Below is a small trained network, with its code and all its weights. Each question gives an input and a class and asks what happens when units are switched off, that is, made to give their printed mean instead of their output.

import numpy as np


def w(rows, s, z=0):
    codes = np.array(rows[::2]) - 128.0
    scale = np.full(codes.shape[1], s)
    scale[-1] = z or s
    return codes * scale


def f(y):
    return np.maximum(y, 0)


def log_softmax(a):
    a = a - a.max(-1, keepdims=True)
    return a - np.log(np.exp(a).sum(-1, keepdims=True))


def net(x, mask):
    res = np.array(x, float).reshape(1, 4) / 4 @ E
    y = f(res @ A[0][:, :-1].T + A[0][:, -1])
    res = res + np.where(mask, y, B[0][:, -1]) @ B[0][:, :-1]
    return log_softmax(res[-1] @ U[:, :-1].T + U[:, -1])


A, B = {}, {}
E = w([
[112,11,166,175,76,43],'x0',
[166,149,95,59,3,122],'x1',
[84,138,98,229,67,194],'x2',
[16,203,222,96,105,106],'x3',
],0.0067)
A[0] = w([
[128,133,103,104,66,121,39],'n0',
[161,153,102,44,1,142,98],'n1',
[95,160,108,180,87,178,254],'n2',
[157,158,136,126,138,140,78],'n3',
[189,92,91,142,157,125,45],'n4',
[152,117,141,80,165,73,28],'n5',
[31,168,178,91,114,97,112],'n6',
[80,124,133,185,220,118,106],'n7',
[139,127,140,71,154,95,169],'n8',
[137,132,159,159,206,146,161],'n9',
[94,114,121,160,190,134,72],'n10',
[147,218,95,84,176,205,107],'n11',
[116,46,164,157,95,50,134],'n12',
[192,107,95,171,127,174,75],'n13',
[111,153,118,135,146,153,80],'n14',
[158,127,151,25,190,69,100],'n15',
[93,153,108,238,80,178,37],'n16',
[108,117,138,143,168,141,69],'n17',
[170,104,107,124,134,125,251],'n18',
[59,178,181,133,108,130,59],'n19',
[130,164,109,125,135,132,82],'n20',
[139,160,133,103,142,189,66],'n21',
],0.014,0.0055)
B[0] = w([
[194,112,148,158,88,166,155],'n0',
[207,146,221,197,128,98,235],'n1',
[65,140,201,52,197,116,235],'n2',
[100,127,127,147,101,154,144],'n3',
[161,130,62,173,155,185,188],'n4',
[157,85,126,110,67,223,180],'n5',
[126,121,68,190,214,111,229],'n6',
[193,143,198,157,102,101,215],'n7',
[101,134,163,84,158,150,209],'n8',
[150,148,187,163,145,74,210],'n9',
[187,134,164,149,101,136,172],'n10',
[37,110,81,157,52,87,246],'n11',
[26,143,96,151,46,98,254],'n12',
[139,130,74,165,184,170,187],'n13',
[133,112,131,152,89,153,150],'n14',
[118,112,179,60,147,211,247],'n15',
[170,78,138,46,73,250,199],'n16',
[161,131,151,152,104,140,151],'n17',
[66,143,137,161,226,78,229],'n18',
[148,124,59,170,172,179,195],'n19',
[134,112,114,143,87,156,148],'n20',
[115,105,100,148,67,143,170],'n21',
],0.026,0.0089)
U = w([
[190,171,216,193,108,130,131],'0',
[88,87,173,53,153,254,113],'1',
[120,134,42,195,231,193,161],'2',
[33,121,103,163,33,127,147],'3',
[54,188,168,63,243,45,254],'4',
[171,102,68,77,142,112,85],'5',
[196,171,86,109,130,149,71],'6',
[130,150,52,66,100,99,82],'7',
],0.0082,0.0049)

Each question gives the input, the list of numbers given to net, and the class t.
The units are the neurons (one row each of A and B). Each row of codes is followed by its name. A weight is (code - 128) times the scale printed after its matrix; where a second scale follows, it is the last column's (A, B and U).
mask holds one flag per neuron, in row order. A switched-off neuron (its flag False) gives its mean, the last column of its row in B, instead of its output. The means were averaged over made-up inputs and are rounded, as every weight is.
A unit's drop is (log p(t) with every unit on - log p(t) with that unit switched off) / (log p(t) with every unit on - log p(t) with every unit switched off).
The circuit of an input: a set's keep is (log p(t) with only the set's units on - log p(t) with every unit switched off) / (log p(t) with every unit on - log p(t) with every unit switched off). Starting from the 12 units with the biggest drops (on a tie, the unit counted first), units are removed one at a time, each time the one whose removal leaves the highest keep (on an exact tie, the one counted first), for as long as the keep stays at least 0.8.
circuit, biggest first: the units of the circuit, biggest drop first
unit that matters most: the unit with the biggest drop
top k neurons: the k neurons with the biggest drops, biggest first
drop when u is switched off: that unit's drop, to one decimal
input [5,-3,-8,8], class 1: unit that matters most => n15
input [5,-4,7,7], class 1: top 3 neurons => (n16, n2, n18)
input [-3,-2,7,8], class 2: top 3 neurons => (n6, n19, n15)
input [-3,4,4,2], class 0: top 2 neurons => (n1, n15)
input [-8,5,-2,-6], class 3: top 2 neurons => (n11, n6)
input [7,-5,7,4], class 1: top 4 neurons => (n16, n11, n2, n1)
input [-1,7,7,-2], class 0: top 2 neurons => (n1, n15)
input [2,5,6,1], class 1: top 2 neurons => (n16, n2)
input [-6,-4,2,-5], class 3: top 2 neurons => (n11, n6)
input [1,3,-2,-4], class 2: top 3 neurons => (n2, n7, n9)
input [-6,0,-3,7], class 2: top 3 neurons => (n6, n19, n12)
input [-5,-6,5,-4], class 0: top 2 neurons => (n7, n9)
input [-4,6,-6,0], class 0: top 3 neurons => (n1, n16, n2)
input [-6,-8,5,8], class 0: top 2 neurons => (n7, n9)
input [-7,7,0,-7], class 0: top 4 neurons => (n1, n12, n6, n19)
input [-6,-8,5,0], class 0: circuit, biggest first => (n7)
input [-3,3,3,-1], class 4: circuit, biggest first => (n2, n5)
input [-6,-1,3,2], class 3: drop when n11 is switched off => 1.1
input [4,-3,5,7], class 2: drop when n6 is switched off => 2.0
input [-8,4,5,6], class 3: drop when n12 is switched off => 0.0
input [4,2,3,-6], class 2: circuit, biggest first => (n13)
input [-7,-5,-3,-6], class 3: drop when n11 is switched off => 2.0
